-8  -23  159  -27  70  184  24  96  92  -124  273  -79  -226  -170  41  90  80  89  -109  175  -147  33  -4  153  10  -275  -19  -24  42  98  141  -202  273  -250  46  55  180  208  -43  69  -12  40 : 16
-103  94  374  -189  -197  -160  220  -150  -118  121  -142  312  49  189  -135  131  -56  -261  -45  -216  13  -143  131  -146  -111  170  -4  -244  207  208  25  73  -67  372  109  217  -76  51  12  -181  119  -40 : 3
-68  -474  146  -450  -145  -178  -195  0  247  50  -190  -291  -121  211  124  -221  64  160  -47  7  -262  -352  472  0  33  -47  -14  -152  114  -100  -435  79  93  -119  -107  354  -18  85  171  -146  130  -19 : 12
76  -262  -135  -79  158  -3  38  -126  -34  -248  185  -287  -90  -326  208  75  -78  256  -288  141  -442  20  -59  199  -58  261  -128  -64  125  218  -154  29  431  -62  -172  292  46  220  3  -176  146  -127 : 6
4  -26  81  -168  -34  34  -59  -62  60  -80  93  -213  -152  7  32  113  62  117  -118  186  -180  -168  116  160  183  -146  -76  -13  -26  86  -37  -142  252  -197  -41  40  2  366  32  74  -18  -35 : 18
-422  -268  175  -245  -428  -162  -108  377  307  249  -128  -249  -260  456  -66  -93  413  133  -64  322  148  -282  474  -31  227  -255  -47  -179  139  -180  -553  -206  -18  -79  -97  167  -206  86  74  -150  63  8 : 10
20  -55  137  -102  42  -277  45  -261  54  59  -278  400  172  60  -118  -74  -58  -299  -49  -335  -33  -115  -14  -207  -416  257  172  -62  280  68  53  -58  -215  426  162  406  42  -166  -9  -132  106  32 : 8
32  119  -246  -95  29  -75  118  -90  -167  52  181  -7  77  -251  -100  170  -21  111  -70  16  -349  -143  -177  230  175  51  -157  108  -42  236  3  -94  56  91  -137  -88  -97  311  34  -151  -243  19 : 22
46  149  -164  91  88  87  -17  -138  68  -183  239  -188  3  -301  99  131  -25  99  -230  188  -237  -110  -218  210  37  146  -132  -1  128  278  70  -118  340  -91  -98  74  -36  314  -59  24  -43  -113 : 29
-384  -423  6  -434  -188  -301  -101  215  300  290  -226  -170  -35  250  34  -191  145  52  76  42  -76  -432  442  41  256  -158  56  -75  -3  -265  -549  -37  -222  39  -136  128  -85  -1  109  -225  -13  86 : 16
-344  46  -86  -110  -299  -220  -203  68  298  128  -21  -222  3  521  -19  104  412  21  -129  353  244  -341  196  -43  374  -29  -16  -100  105  -31  -416  -279  -121  35  -21  45  -379  220  1  29  4  -24 : 32
-61  247  -131  249  149  174  49  -30  156  -115  238  -54  -21  -333  42  212  17  30  -100  219  -17  57  -299  164  6  -50  54  102  39  51  235  -275  190  -125  -49  -81  153  301  -86  64  -52  12 : 21
-90  388  156  112  -209  137  71  63  73  42  232  -179  -67  -106  -139  223  123  67  -131  365  20  -134  -103  82  235  -133  -217  -42  80  186  95  -212  189  -275  3  -154  -171  430  47  67  -194  -85 : 29
-201  -392  436  -513  194  15  16  289  154  -34  273  33  -239  68  -33  -39  24  -88  12  30  -53  -61  412  69  238  -633  129  -97  -209  -161  123  -184  -11  -313  243  -18  327  163  25  166  -34  210 : 17
-161  57  -28  1  29  41  -4  14  151  -57  95  -193  -106  -126  47  149  51  51  -132  283  -47  -135  -22  200  208  -106  -19  35  -36  6  -19  -236  213  -154  -70  -46  25  345  -55  79  -30  -41 : 20
-34  -48  -120  -169  25  41  49  60  14  41  270  -179  -28  -198  30  124  10  221  10  104  -311  -104  -3  202  248  -151  -89  47  -84  51  -55  -48  72  -166  -142  -112  46  308  107  -153  -160  87 : 21
-224  26  -44  -65  -152  123  -7  287  144  66  245  -206  -225  4  -33  92  223  182  -57  281  -40  -128  113  217  265  -321  -84  -29  -8  24  -96  -224  212  -183  -170  -111  4  344  8  -32  -97  41 : 21
-106  86  230  -45  -190  -34  40  -27  55  42  -32  -211  -142  20  -42  178  127  70  -144  351  -65  -171  53  81  224  -96  -150  -16  28  57  -151  -210  140  -215  47  24  -166  277  15  31  -61  -91 : 14
-231  -53  -336  -74  -192  -189  -345  -109  431  54  -271  -208  23  460  116  -34  264  39  -41  96  173  -373  227  9  81  123  195  -30  153  -178  -377  -196  -7  209  -255  196  -123  239  11  -23  189  -18 : 22
-235  -156  372  -285  187  -130  9  154  211  25  -38  162  -73  -9  -243  -108  -3  -300  -72  48  154  -142  235  -26  43  -416  158  10  -114  -192  203  -343  -72  -157  263  40  199  192  -10  285  -97  80 : 17
-92  288  26  136  -174  111  -56  -50  192  -32  -85  -202  -129  -92  -54  65  54  2  -175  260  36  -259  -18  162  26  -6  -97  -17  139  111  47  -219  399  -115  -163  36  -60  452  -26  136  -13  -183 : 22
133  29  -211  14  298  83  -67  -453  211  -177  241  80  235  -45  478  340  -145  25  183  -227  -190  86  -248  -25  -37  215  363  18  53  -44  148  93  -236  146  48  53  330  -22  -23  -204  226  245 : 23
161  189  182  94  397  278  12  -171  279  -202  494  43  185  -355  135  230  -179  -20  119  -4  -29  248  -265  -143  -81  -182  252  45  -15  -115  570  -75  -138  -419  254  -123  444  227  136  87  -32  224 : 28
-218  362  431  295  -115  148  263  211  141  101  199  -97  -55  -267  -277  280  105  7  -100  518  270  206  -175  -149  86  -214  -81  7  47  -123  218  -332  6  -453  166  -185  -8  369  129  31  -149  -36 : 6
-160  -14  32  -94  -11  -385  45  -104  -24  83  -237  250  61  141  -268  31  154  -250  -218  42  75  -160  -17  -50  -59  109  28  48  108  72  -110  -362  -155  327  175  237  -208  23  -109  40  -60  -36 : 11
152  -72  -238  -34  51  -95  -81  -110  -32  -100  -74  -36  -54  -260  -129  -181  36  85  -269  -36  -365  -197  -78  200  -284  147  -143  71  212  290  -33  -163  380  115  -186  341  -54  206  -15  -10  -84  -141 : 15
-311  -245  360  -355  -310  -193  70  426  133  338  -106  53  -155  185  -346  -242  211  -36  -7  36  34  -249  439  -102  20  -343  -91  -156  122  -99  -247  -132  -118  -43  16  148  -88  48  169  -159  -136  56 : 9
38  -146  -226  -234  41  -237  -90  -121  -19  28  -70  178  48  101  -103  -86  105  -38  -78  -219  -227  -210  55  75  -126  53  53  44  110  145  -95  -145  -39  333  -59  256  -33  56  -15  -86  -49  65 : 17
128  -87  -408  -246  213  -242  -29  -224  -127  -66  166  -16  225  -235  -73  12  -80  88  -160  -117  -447  -203  -133  176  75  222  -114  106  -6  260  -43  -47  23  169  -118  96  -117  273  68  -113  -207  1 : 28
54  227  308  107  -232  60  58  -198  126  119  -8  275  27  256  91  243  147  -82  167  -137  61  50  -85  -259  -226  30  171  -126  312  48  64  -22  -298  168  207  178  61  -200  17  -242  142  172 : 11
-185  159  257  21  -22  261  147  332  221  149  336  33  -98  -243  -107  85  37  22  154  121  51  38  -6  31  91  -483  55  -10  -23  -127  278  -159  -52  -340  35  -239  277  222  105  -46  -185  189 : 21
98  135  11  -136  122  -194  -52  -326  -15  -123  -109  237  138  -42  -172  -48  -103  -305  -239  -192  -105  -295  -62  34  -189  204  -13  -29  167  320  221  -156  138  284  109  264  -72  211  -86  189  -49  -118 : 29
83  28  397  -120  113  97  264  198  -29  137  445  150  97  -318  -324  104  -34  93  141  -12  -116  306  -50  -258  -68  -368  5  21  -36  -109  368  -58  -299  -404  232  -138  242  199  361  -184  -274  255 : 6
-115  644  385  114  -476  -140  -150  -321  254  166  -379  428  102  806  -269  187  308  -522  -3  -84  631  -340  92  -384  -147  61  189  -193  378  115  178  -315  -273  423  305  171  -280  113  -78  239  117  -30 : 30
0  53  100  -209  25  54  104  12  -130  -81  425  20  -88  -62  7  216  49  32  -135  69  -258  -85  -26  184  245  -149  -164  -101  4  352  99  -85  146  -43  97  -37  -40  216  -62  -8  -124  49 : 30
-97  86  56  -93  -216  -122  261  -27  -137  237  116  123  155  32  -80  237  42  79  81  -85  -143  5  -40  -120  59  176  -68  -124  143  119  -156  127  -261  230  -59  21  -140  59  164  -474  -37  82 : 3
-203  246  242  -60  -253  -73  160  130  -24  244  -68  119  -84  7  -315  92  121  -132  -39  140  51  -237  40  63  154  -226  -136  4  28  93  21  -259  -23  13  52  -94  -156  236  2  14  -241  -16 : 18
-187  -289  312  -382  251  6  -20  353  344  50  254  35  22  -254  -179  -319  -111  -132  29  -74  -37  -151  284  -52  -19  -475  100  -82  -43  -189  239  -84  -74  -370  140  19  330  163  186  116  -185  154 : 30
-113  255  9  159  -108  -93  147  -236  41  63  19  205  210  179  31  349  85  -98  16  -35  167  102  -180  -221  -89  327  161  -110  230  46  -4  -35  -257  343  43  107  -73  48  14  -271  181  47 : 2
-121  564  398  16  -534  -122  -97  -351  228  237  -324  343  123  826  -85  286  249  -400  135  -123  484  -358  134  -362  9  90  177  -236  329  80  23  -124  -390  406  258  100  -272  32  -26  30  147  43 : 29
-146  -99  -91  -115  -125  -258  53  -165  106  127  -242  -87  217  -18  13  -35  -82  20  -62  -76  -117  -231  84  -93  -94  434  -6  -124  218  -5  -317  156  -48  251  -228  268  -146  138  162  -348  123  -122 : 2
-100  46  451  -34  4  63  147  249  75  44  185  73  -157  -167  -310  21  106  -64  -112  227  70  93  43  -76  -48  -393  -49  -19  40  -22  238  -317  48  -336  236  10  105  210  77  114  -165  47 : 10
-164  -88  -11  -132  -77  -224  163  85  -59  122  -127  167  56  -141  -264  -162  -23  -114  -183  -141  -110  -173  74  8  -233  207  -95  -121  234  181  -93  -21  114  338  -153  284  -94  120  45  -216  -19  -117 : 3
-2  -44  -312  -42  54  -213  53  -52  -57  88  -158  109  92  -380  -187  -196  -52  -27  -164  -140  -358  -277  -154  217  -226  204  -124  120  165  228  -81  -122  140  292  -212  233  -83  85  -29  -152  -198  -90 : 17
252  -127  -336  -301  138  -167  -52  -144  -228  -45  209  78  62  -77  -181  1  74  169  -98  -188  -475  -91  -34  156  -14  -19  -94  134  -23  268  20  -114  47  146  -101  117  -41  276  110  -102  -222  96 : 18
-50  -27  -70  21  -94  -103  -94  -289  205  21  -46  184  58  428  345  267  219  -33  118  -132  24  -13  -57  -134  -90  191  306  -89  254  -18  -224  -59  -342  393  105  269  28  -297  -128  -276  300  202 : 13
-38  463  -8  363  -195  28  47  -427  177  91  -51  110  173  220  293  549  149  -36  167  106  142  38  -372  -150  46  270  221  28  206  -23  -58  -115  -382  217  127  -17  -79  -97  -91  -243  158  127 : 16
94  145  172  -138  -196  107  124  -84  -138  64  132  20  -125  -57  8  179  4  87  16  -49  -330  -168  9  155  81  -97  -166  -78  84  299  36  36  161  6  -40  11  -19  184  27  -155  -91  22 : 18
114  -72  -73  122  454  20  -9  -466  168  -300  298  134  168  -52  506  465  -36  -16  46  -21  -108  340  -379  -89  -65  190  418  75  33  -88  146  -122  -311  67  316  145  330  -201  -158  -107  290  264 : 13
36  35  -39  -191  -26  -89  -30  -37  76  112  -97  9  86  -189  -239  -175  -89  -22  -19  -137  -210  -312  82  63  -96  -43  -64  46  65  58  79  -47  85  -3  -149  76  18  334  180  -29  -202  -29 : 22
-47  -13  -82  2  -19  -94  153  85  -129  14  219  -129  -39  -229  -176  155  136  204  -227  285  -216  70  -130  90  94  39  -208  50  48  156  -117  -211  123  -88  -59  46  -159  276  71  -165  -156  -46 : 7

37  103  -37  184  -178  94  16  -85  55  -215  38  -90  111  -107  -101  -58  -28  -35  197  -39  -148  -85  -13  74  8  122  17  -190  -99  -233  -223  -246  -13  105  -95  -151  -180  -82  135  -46  21  98 : 16
-148  -40  73  -11  168  128  150  250  149  476  183  41  -72  -71  -52  54  40  -284  -88  -65  6  133  144  75  42  130  -29  -73  -317  139  76  -46  -94  120  -15  79  24  -32  184  -55  -100  -163 : 7
216  -94  139  -101  354  -50  27  383  -201  230  -238  6  -175  64  -29  342  78  -185  -404  137  146  312  198  29  167  -8  -140  409  -103  339  316  351  -85  -78  -43  140  213  27  -122  -99  39  -207 : 14
53  51  23  85  -2  -8  1  31  4  -25  0  -46  -32  -58  -103  22  11  -1  10  77  -3  65  4  0  92  37  -43  -29  -69  4  -53  -14  -63  -82  8  -21  -110  -134  49  2  33  -4 : 6
250  21  95  168  57  25  -66  158  -54  160  -213  -127  108  -181  -69  100  16  -209  -130  48  -170  79  59  79  26  135  -64  72  58  39  69  32  -67  84  -7  -53  -24  32  211  -143  -136  -114 : 13
80  11  99  12  -88  52  120  173  -43  -39  46  -52  16  29  -101  149  -115  -163  27  -125  -143  51  97  -24  -35  -24  -114  60  -137  -206  97  -25  78  221  -1  -15  126  -38  -23  -112  -110  7 : 19
109  -6  23  56  -20  124  51  72  -117  -39  -41  -46  -17  -27  -52  28  -4  -57  16  -30  -34  5  89  85  41  94  -73  19  -90  -69  1  -70  -13  125  -63  -67  -47  -26  60  -45  22  -44 : 20
69  36  -224  -123  292  167  240  86  159  304  -226  63  -20  140  134  -112  -117  -87  -78  21  62  71  -161  -45  152  48  17  50  -146  89  -280  86  301  -276  -27  -34  -109  4  -68  3  -66  226 : 9
81  52  12  74  -10  59  36  87  -18  -37  -32  -61  18  -42  -73  66  27  -96  10  20  -39  59  64  81  55  65  -30  -27  -115  -42  -33  -50  -16  81  -76  -38  -34  -57  68  -83  30  -17 : 14
70  59  -2  64  12  19  17  70  14  6  -13  -63  -3  -41  -80  48  21  -64  1  70  -10  76  31  39  80  18  -31  -39  -87  5  -41  -3  -10  -19  -29  -13  -53  -121  56  -56  39  -13 : 9
47  -17  -202  -128  255  163  221  4  121  325  -180  108  -106  136  98  -171  -151  50  -75  -6  103  32  -183  -137  144  53  -55  69  -82  94  -253  71  241  -372  55  -12  -198  -50  -80  120  -107  204 : 3
98  -2  91  165  -76  18  -43  23  -100  -191  8  -72  14  -114  -134  96  0  -52  29  -5  -98  -4  108  45  42  102  -56  25  -73  -97  -8  -101  -151  82  -81  -84  -77  -62  74  -30  37  -63 : 19
125  55  198  162  -97  -49  -128  130  -79  -100  -91  -185  -24  -119  -156  139  3  -148  -81  46  -54  38  36  5  -43  199  -106  100  -69  -64  72  -94  -194  103  49  -117  -54  40  37  -42  12  79 : 18
66  -28  41  153  -51  47  0  -52  -80  -148  41  -31  -13  -106  -87  -24  -68  4  75  -42  -97  -76  27  -27  50  117  -42  12  -69  -129  -100  -128  -113  -18  -34  -125  -164  -70  54  61  3  -9 : 24
120  49  35  85  27  30  1  106  -14  103  -72  -79  16  -84  -72  40  29  -98  -40  68  -44  84  28  56  63  56  -53  -19  -31  30  11  17  -24  17  9  -17  -54  -76  121  -75  -27  -57 : 8
51  -19  -274  -208  323  228  302  29  144  430  -244  139  -117  204  172  -226  -172  45  -89  -22  154  36  -232  -139  158  45  -51  76  -90  118  -300  107  367  -405  56  -14  -194  -10  -108  115  -127  261 : 3
144  -27  9  120  17  25  -75  22  0  -59  -21  -103  50  -76  -110  139  -87  -142  -48  15  -133  -2  102  -25  31  26  -52  64  -35  -33  -43  -39  -40  -31  -92  -27  -10  -125  29  -63  6  -17 : 17
526  252  -168  -34  -383  64  -57  -99  -488  -714  -457  -257  19  189  -17  -66  121  413  215  232  193  -4  -124  169  68  -228  -174  -49  400  -276  -28  122  395  138  -16  -150  -65  -173  -148  -167  327  173 : 16
213  -161  164  -49  305  -33  13  299  -260  124  -197  29  -181  25  -43  303  12  -127  -353  64  98  213  202  -27  150  25  -158  437  -69  257  281  287  -137  -94  -44  76  143  37  -123  -26  15  -212 : 21
145  -10  57  140  35  90  -28  19  -135  -38  -52  -67  -14  -73  -90  26  -56  -61  -36  26  -152  0  101  87  66  182  -60  99  -129  -44  -11  -116  -151  36  -19  -63  -101  -51  51  29  12  -44 : 22
123  -49  -70  -41  26  100  -55  47  22  249  70  -116  -50  18  -83  54  -81  -90  -68  41  21  22  100  -64  -4  -123  -141  -27  56  75  68  54  118  -49  29  108  47  -279  40  -59  -2  -86 : 4
139  -68  72  14  101  56  43  158  -151  15  -95  -11  -74  -9  -48  139  -4  -89  -120  -4  17  83  124  24  80  54  -100  173  -77  48  96  73  -47  32  -64  -15  29  -3  -14  -42  9  -99 : 20
55  -43  -208  -140  235  166  228  -38  95  345  -168  144  -152  152  91  -198  -164  132  -81  -46  134  13  -198  -200  130  50  -95  86  -38  80  -233  62  233  -409  82  10  -234  -63  -99  176  -149  186 : 0
-78  -56  75  55  107  43  64  83  91  279  135  53  -106  -84  -109  18  -29  -82  -72  -34  -14  74  67  -57  69  118  -72  1  -185  88  15  -53  -164  -91  44  51  -110  -105  107  75  -102  -101 : 3
68  -64  -35  63  18  126  100  -12  -104  -79  23  38  -24  -36  -26  -26  -43  14  68  -69  -40  -43  75  23  92  44  -41  7  -79  -83  -83  -57  0  12  -103  -75  -102  -75  48  19  11  -84 : 23
-51  -97  20  4  -130  18  148  44  -25  -228  85  63  -56  -47  -25  31  -3  37  147  -191  186  -81  -26  -181  14  -92  -70  -66  57  -162  -102  33  109  9  -136  -167  -82  5  9  -28  -2  -3 : 22
117  93  1  86  35  58  -2  78  -28  25  -56  -92  13  -36  -83  46  34  -91  -25  107  -77  95  66  135  85  94  -23  -16  -144  12  -20  -53  -53  45  -27  1  -47  -104  70  -65  57  -22 : 11
26  -16  -334  -182  442  208  340  0  275  438  -290  178  -58  205  212  -234  -261  -20  -106  -21  70  26  -301  -194  210  78  31  119  -163  125  -469  106  398  -569  16  -53  -235  20  -154  140  -164  380 : 5
93  -58  58  95  16  45  12  25  -132  -74  -4  -19  -61  -71  -67  24  -40  -10  -8  -20  -31  -17  63  -18  68  93  -71  87  -61  -46  -9  -39  -103  -19  -29  -84  -101  -51  23  44  15  -62 : 24
100  11  -14  82  3  80  53  42  -42  -87  -42  -26  30  -40  -61  57  -11  -62  25  -12  -68  21  73  62  74  53  -29  0  -92  -65  -70  -52  -3  46  -112  -54  -53  -60  56  -61  20  -30 : 17
48  82  153  24  -84  -100  100  210  78  -16  118  -76  35  34  -175  230  -167  -214  4  -60  -232  144  57  -110  -23  -116  -100  72  -188  -215  132  39  58  130  95  64  197  -139  -83  -121  -163  54 : 9
35  49  71  -6  -60  -3  95  127  19  53  79  -37  -42  30  -118  76  -79  -63  23  -24  -61  98  24  -63  20  -66  -114  -2  -106  -105  76  27  57  49  90  46  46  -150  -14  -44  -84  9 : 5
43  -74  -319  -3  172  243  302  -133  29  -124  43  230  102  57  67  -65  -66  82  185  -102  -113  -25  115  101  262  -129  97  -116  -144  -75  -329  -12  228  -118  -355  18  -97  -210  58  -38  31  -162 : 16
52  74  58  42  -40  18  0  115  -18  60  -9  -97  -54  -37  -94  30  52  -56  -10  72  54  87  13  40  36  53  -79  -49  -73  11  33  -9  -33  42  50  -18  -55  -92  65  -47  36  2 : 7
65  97  168  196  -211  -71  -124  76  -122  -234  134  -155  8  -165  -230  155  164  -40  78  104  -45  91  179  152  27  19  -60  -127  -65  -70  147  -85  -242  237  -45  -3  -11  -184  163  -115  137  -200 : 10
-91  79  -61  -42  -48  54  124  12  29  -108  138  14  -119  83  -77  -27  48  86  121  49  155  66  7  25  111  -39  -29  -136  -205  -39  -107  -49  34  -43  -38  6  -94  -197  -53  27  164  57 : 6
102  5  62  178  8  -14  -40  1  -22  -171  -50  -52  34  -108  -120  100  -60  -75  -15  16  -143  7  49  -9  74  131  -22  81  -102  -70  -98  -89  -149  -63  -79  -93  -111  -46  27  3  5  24 : 18
-70  99  -82  -62  -39  80  147  57  22  -96  115  -3  -91  104  -51  -5  73  35  120  48  152  85  29  81  104  -52  -13  -149  -225  -45  -92  -40  85  36  -76  10  -38  -171  -45  -34  178  47 : 9
89  22  69  110  -98  60  -4  68  -100  -140  12  -78  11  -78  -112  85  37  -65  45  -12  -51  18  117  91  24  72  -63  -30  -81  -96  25  -90  -79  169  -84  -64  -34  -59  90  -78  47  -73 : 18
-165  -62  136  119  234  7  63  200  243  402  203  44  -27  -165  -120  138  -35  -349  -146  -43  -137  128  142  -14  71  205  26  22  -375  152  1  -82  -268  -47  -32  54  -25  -33  161  4  -139  -123 : 8
-86  -43  3  37  -159  -86  128  21  114  -355  85  51  5  -58  -62  104  -13  13  168  -169  175  -58  -84  -253  22  -146  -19  -104  51  -191  -204  43  127  -89  -187  -175  -83  -20  -31  -63  10  103 : 16
-10  162  -140  296  -402  160  11  -315  138  -445  148  -124  235  -160  -124  -230  -104  60  459  -117  -282  -276  -97  66  -48  138  75  -421  -62  -488  -464  -479  51  148  -128  -273  -343  -159  217  -11  20  221 : 18
89  2  -62  -21  55  169  136  103  -31  74  -99  -11  -9  38  17  -5  -26  -91  -3  -51  15  21  26  60  50  71  -53  10  -107  -39  -74  -26  127  67  -80  -61  -36  12  30  -65  -13  37 : 18
86  4  151  107  -77  -59  54  117  11  -150  56  -52  52  -29  -162  210  -197  -177  6  -113  -267  40  73  -119  -18  -5  -92  139  -150  -240  46  -42  -31  86  10  -33  93  -63  -68  -59  -151  57 : 19
52  -67  -424  8  155  252  357  -239  15  -283  102  300  153  76  68  -86  -59  196  301  -96  -159  -34  151  139  348  -262  146  -198  -124  -126  -403  6  289  -155  -457  58  -108  -341  63  -49  80  -254 : 14
87  56  -131  65  60  180  1  -2  -89  5  -152  -49  -34  -73  28  -111  227  46  20  140  207  22  29  240  144  170  22  -152  -37  151  -163  -70  -33  1  -173  -98  -233  -27  185  -47  223  -73 : 13
111  25  264  109  -141  -16  -128  190  -184  13  -44  -214  -120  -112  -138  81  35  -133  -91  22  46  19  37  0  -101  217  -174  103  -37  -55  203  -85  -205  208  156  -129  -40  73  50  -11  8  32 : 24
80  53  -37  158  68  9  -78  -53  -12  -73  -91  -55  -20  -128  -74  -36  101  47  -12  173  54  38  -10  81  162  145  22  -52  -44  117  -171  -49  -162  -194  -77  -77  -250  -109  111  38  146  -18 : 8
